Below is a small trained network, with its code and all its weights. Each question gives an input and a class and asks what happens when units are switched off, that is, made to give their printed mean instead of their output.

import numpy as np


def w(rows, s, z=0):
    codes = np.array(rows[::2]) - 128.0
    scale = np.full(codes.shape[1], s)
    scale[-1] = z or s
    return codes * scale


def norm(h):
    return h / np.sqrt((h * h).mean(-1, keepdims=True) + 1e-5)


def f(y):
    return np.maximum(y, 0)


def log_softmax(a):
    a = a - a.max(-1, keepdims=True)
    return a - np.log(np.exp(a).sum(-1, keepdims=True))


def net(x, mask):
    res = np.array(x, float).reshape(1, 5) / 4 @ E
    u = 0
    for l in range(2):
        y = f(norm(res) @ A[l][:, :-1].T + A[l][:, -1])
        res = res + np.where(mask[u : u + 5], y, B[l][:, -1]) @ B[l][:, :-1]
        u += 5
    return log_softmax(norm(res)[-1] @ U[:, :-1].T + U[:, -1])


A, B = {}, {}
E = w([
[180,188,56,151,97,81,142,166,120,38,207,113],'x0',
[109,151,110,143,125,255,134,207,75,195,113,148],'x1',
[126,40,150,128,55,168,197,141,118,119,36,106],'x2',
[104,188,175,186,147,130,205,169,157,114,170,148],'x3',
[65,141,171,71,146,133,129,129,62,119,94,23],'x4',
],0.0082)
A[0] = w([
[77,137,253,140,155,139,156,97,130,111,50,149,240],'L0N0',
[93,102,168,79,138,224,153,147,99,166,27,84,56],'L0N1',
[173,153,67,230,197,185,120,183,180,170,152,185,23],'L0N2',
[19,200,183,159,215,149,56,152,137,144,162,166,4],'L0N3',
[78,177,171,121,201,146,205,78,119,105,115,100,22],'L0N4',
],0.0063,0.0022)
B[0] = w([
[55,135,211,92,49,57,192,75,122,146,221,133,244],'L0N0',
[74,98,244,111,62,114,154,112,176,206,103,33,255],'L0N1',
[227,255,157,211,71,141,159,139,185,85,102,165,239],'L0N2',
[114,223,156,29,235,206,186,89,107,96,180,127,222],'L0N3',
[105,32,88,111,67,128,143,195,49,123,128,126,184],'L0N4',
],0.008,0.0056)
A[1] = w([
[140,173,202,54,194,195,46,126,129,168,93,157,1],'L1N0',
[183,91,152,218,178,130,102,160,164,189,54,245,140],'L1N1',
[128,88,80,176,36,194,163,154,85,12,86,158,88],'L1N2',
[168,121,133,187,57,103,148,195,233,206,82,219,94],'L1N3',
[190,106,117,205,111,2,94,99,134,62,165,33,76],'L1N4',
],0.0068,0.0038)
B[1] = w([
[158,82,39,137,231,185,130,1,139,27,174,134,166],'L1N0',
[48,147,41,24,128,190,94,88,64,169,80,215,203],'L1N1',
[120,87,74,13,185,146,110,226,111,193,32,90,181],'L1N2',
[89,150,30,130,234,202,12,112,41,143,150,196,254],'L1N3',
[202,29,174,157,208,49,83,68,175,60,124,53,251],'L1N4',
],0.0086,0.006)
U = w([
[218,235,137,216,66,177,186,185,183,121,234,200,1],'0',
[200,31,89,51,141,111,149,241,88,89,65,18,78],'1',
[189,51,167,140,176,39,105,39,200,51,197,54,204],'2',
[133,120,2,91,196,216,48,119,61,117,117,197,211],'3',
[28,43,220,65,12,129,195,111,62,227,101,43,154],'4',
],0.009,0.0045)

Each question gives the input, the list of numbers given to net, and the class t.
The units are the neurons (one row each of A and B). Each row of codes is followed by its name. A weight is (code - 128) times the scale printed after its matrix; where a second scale follows, it is the last column's (A, B and U).
mask holds one flag per neuron, layer by layer. A switched-off neuron (its flag False) gives its mean, the last column of its row in B, instead of its output. The means were averaged over made-up inputs and are rounded, as every weight is.
A unit's drop is (log p(t) with every unit on - log p(t) with that unit switched off) / (log p(t) with every unit on - log p(t) with every unit switched off).
The circuit of an input: a set's keep is (log p(t) with only the set's units on - log p(t) with every unit switched off) / (log p(t) with every unit on - log p(t) with every unit switched off). Starting from all 10 units, units are removed one at a time, each time the one whose removal leaves the highest keep (on an exact tie, the one counted first), for as long as the keep stays at least 0.8.
circuit, biggest first: the units of the circuit, biggest drop first
unit that matters most: the unit with the biggest drop
top k neurons: the k neurons with the biggest drops, biggest first
k most important neurons of layer l: the k neurons of layer l with the biggest drops, biggest first
drop of u: that unit's drop, to one decimal
input [7,-5,6,0,-7], class 1: unit that matters most : L1N2
input [6,5,-1,8,-6], class 3: top 3 neurons : L1N3, L0N0, L1N1
input [-2,4,-6,2,6], class 2: top 4 neurons : L0N3, L1N0, L1N3, L1N1
input [-4,8,-5,-2,3], class 4: top 4 neurons : L0N1, L1N3, L1N4, L1N1
input [5,4,-1,-6,2], class 1: top 3 neurons : L1N3, L0N3, L1N1
input [-4,3,-6,-1,3], class 2: top 4 neurons : L1N0, L1N3, L1N1, L0N3
input [-7,-8,-8,1,8], class 4: top 4 neurons : L0N0, L1N4, L0N4, L0N2
input [4,0,1,-2,1], class 1: top 3 neurons : L1N2, L0N1, L0N0
input [4,5,-1,-7,7], class 4: top 3 neurons : L0N1, L1N3, L1N4
input [8,5,4,-4,0], class 1: 3 most important neurons of layer 1 : L1N3, L1N2, L1N1
input [-6,8,-5,-3,3], class 4: 2 most important neurons of layer 1 : L1N3, L1N4
input [-2,2,3,-4,-3], class 4: top 2 neurons : L0N1, L0N2
input [-5,-5,-5,7,8], class 4: top 2 neurons : L0N4, L0N0
input [1,-3,2,7,-6], class 3: circuit, biggest first : L1N3
input [-5,-5,-5,7,-7], class 3: top 2 neurons : L1N1, L1N3
input [-6,-6,6,-2,-7], class 3: 2 most important neurons of layer 0 : L0N1, L0N3
input [-2,-4,-5,0,-8], class 3: drop of L1N1 : 0.1
input [5,8,-1,3,-8], class 3: drop of L1N1 : 0.2
input [6,4,2,4,-7], class 3: drop of L1N3 : 0.2
input [5,0,4,8,2], class 1: most important neuron of layer 1 : L1N2
input [-8,-5,1,0,-7], class 3: 2 most important neurons of layer 0 : L0N1, L0N3
